[[126 125 129 128 119 138 121]
 [128 127 124 125 129 139 150]
 [124 126 145 128 130 112 145]
 [129 128 127 125 125 153 116]
 [128 130 112 131 135 137 118]
 [129 127 113 124 126 149 122]
 [124 129 121 128 127 107 133]
 [131 128 126 128 129 145 122]] => 129

[[143 132 137 119 120 116]
 [130 112 119 118 151 109]
 [135 136 126 134 122 131]
 [141 122 134 128 128 128]
 [138 142 138 114 109 107]
 [149 137 143 113 114 108]
 [104 142 129 144 153 136]
 [104 138 133 137 154 132]
 [116 130 117 126 127 113]
 [146 136 145 109 113 103]
 [144 124 135 124 127 125]
 [135 131 129 129 127 127]] => 146

[[130 122 127 129 128 121 129 128 116 128 127 127 128 129 135 125]
 [126 130 132 126 127 129 128 127 128 128 133 128 126 126 122 126]
 [129 124 125 129 129 124 127 127 120 127 124 127 128 129 132 125]
 [127 124 127 128 129 123 127 126 117 127 127 127 127 128 129 123]
 [129 126 123 130 129 126 128 128 126 128 122 128 129 130 133 129]
 [125 130 131 127 128 130 127 126 127 127 131 128 126 126 120 124]
 [125 139 132 126 127 141 127 129 150 129 134 131 128 126 115 134]
 [131 122 123 130 129 121 129 129 119 128 121 127 130 131 140 128]] => 125

[[156 113 141 123 124 103 141 127 149 153 136 115 112 104]
 [136 133 121 113 101 149 103 150 152 107 126 130 145 149]
 [109 123 127 144 123 106 118 122 113 126 153 122 151 131]
 [155 110 108 136 136 125 120 128 132 132 143 136 102 124]
 [122 106 124 123 125 102 147 144 126 119 140 154 112 154]
 [149 129 144 111 114 122 131 143 101 102 112 146 122 129]
 [112 107 130 105 114 119 125 119 108 142 135 122 113 130]
 [150 121 150 144 130 144 135 131 123 150 113 101 120 127]
 [124 138 113 119 129 148 131 151 135 119 144 145 101 134]
 [145 126 114 155 148 157 153 134 110 105 119 118 131 106]
 [141 117 100 114 134 123 123 118 140 114 122 141 106 123]] => 124

[[111 119 136 135 138 128 115 144 128 133]
 [139 137 134 120 119 135 142 132 135 135]
 [139 127 127 141 137 140 128 112 134 125]
 [125 106 136 139 118 127 125 128 121 112]
 [117 145 137 137 129 125 120 141 142 126]
 [142 125 137 120 125 141 136 130 129 129]] => 125

[[138 117 141 136 144 125 130 136]
 [136 145 118 123 137 147 150 111]
 [114 112 142 140 131 119 105 143]
 [125 122 122 124 129 124 117 134]
 [130 126 130 123 136 129 130 135]
 [118 141 119 131 115 138 129 110]
 [121 126 126 131 131 135 122 118]
 [128 127 140 130 130 136 141 115]] => 118

[[109 103 134 154 138 157 108 104 144 113 123]
 [113 103 157 141 129 124 147 144 143 116 142]
 [156 143 136 140 103 123 101 146 152 147 135]
 [134 150 142 146 157 126 151 153 130 139 124]
 [104 101 108 131 151 126 133 116 135 154 120]
 [138 109 152 110 104 103 127 102 122 143 106]] => 134

[[114 132 121 113 130 113 113 131 131]
 [112 135 138 138 120 124 149 120 135]
 [133 129 105 144 128 118 138 127 136]
 [156 145 120 153 112 132 147 125 126]
 [121 116 133 124 132 122 139 120 128]
 [116 124 144 143 118 122 132 122 142]
 [124 131 115 136 137 132 148 122 124]] => 121
---
[109, 142, 112, 105] ans = 112
[156, 116, 113, 136] ans = 113
[133, 143, 121, 103] ans = 121
[157, 115, 148, 149] ans = 148
[104, 125, 116, 113] ans = 116
[151, 141, 132, 116] ans = 132
[125, 134, 103, 115] ans = 103
[108, 152, 136, 111] ans = 136
---
Q: [134 122 117 128 126 157 132]
A: 157
Q: [158 132 122 135]
A: 122
Q: [135 122 103 121 148]
A: 121
Q: [147 115 137 111 145 155]
A: 145
Q: [125 158 141 109 144 142 152]
A: 142
Q: [120 105 106 118 129 131 125]
A: 131
---
[[106 137 127 145 129 123]
 [ 99 145 128 141 137 118]]: 141

[[136 108 106 105 116 127 136]
 [134 124 122 134 105 152 136]]: 105

[[121 120 103 152]
 [117 116 126 157]]: 116

[[133 131 129 118 107 152]
 [129 133 107 115 108 150]]: 115

[[149 121 141 143 125]
 [122 141 122 108 115]]: 122

[[136 141 115 121]
 [122 123 125 105]]: 123

[[128 148 145 134]
 [118 106 118 129]]: 106
---
[138 107 132 143 125 133] ==> 143

[[127 119 142 130 120 124]
 [120 120 130 132 116 124]
 [140 107 124 139 128 130]] ==> 139

[[139 116 156 116 123 116 124]
 [128 120 138 120 122 104 138]] ==> 122

[107 127 124 153 135 128] ==> 153

[137 138 103 103 107 136 109] ==> 107

[[132 131 134 131 135 141 108]
 [117 129 124 118 111 149 120]] ==> 111

[139 130 126 103 116 124] ==> 103

[[132 136 116  99]
 [124 132 130 115]
 [120 121 124 123]] ==> 121

[131 120 114 149] ==> 120
---
[[135 117 125 128 105 113]
 [132 119 119 127 103 121]
 [131 123 114 130 105 129]] -> 135

[[121 135 123 133 128 124 140]
 [132 125 122 126 120 127 119]
 [140 112 136 107 135 128 100]] -> 121

[[126 123 124 126]
 [113 150 130 122]
 [113 145 131 124]] -> 126

[[127 119 117 129 124 123]
 [121 109 139 143 147 106]
 [125 141 133 130 117 133]] -> 127

[[136 135 124 141]
 [148 140 124 113]
 [140 150 138 105]] -> 136

[[121 136 153 125 130 133]
 [126 128 124 139 128 122]
 [123 124 124 139 136 139]] -> 121

[[137 115 144 112]
 [123 130 131 107]
 [151 145 129 117]] -> 137

[[155 140 115 136 138]
 [151 137 126 134 121]
 [101 125 118 135 150]] -> 155
---
[[135 127 137 131 138 128 141]
 [114 116 145 129 127 154 131]]: 145

[[125 101 121 143 126]
 [117 150 125 130 121]
 [127 135 123 117 127]]: 125

[[129 132 125 137]
 [119 144 103 142]
 [125 128 136 140]]: 103

[[131 112 108 152 142]
 [149 137 116 127 110]]: 116

[[135 136 141 132 122 115 128]
 [139 125 139 132 129 122 136]
 [133 152 119 114 143 117 123]]: 139

[[121 137 101 125 131]
 [115 131 116 123 129]
 [141 131 101 150 118]]: 116

[[128 133 124 123 126 140]
 [142 123 107 153 136 107]
 [151 152 100 111 156 122]]: 107

[[128 102 139 140 113 115]
 [126 114 137 141 116 113]]: 137

[[133 119 123 141 131 126 139]
 [126 129 128 125 127 130 125]
 [118 142 131 105 115 127 107]]: 128

[[109 155 136 102 109 151 102]
 [105 134 145 112 104 130 112]
 [132 113 129 138 131 127 137]]: 145
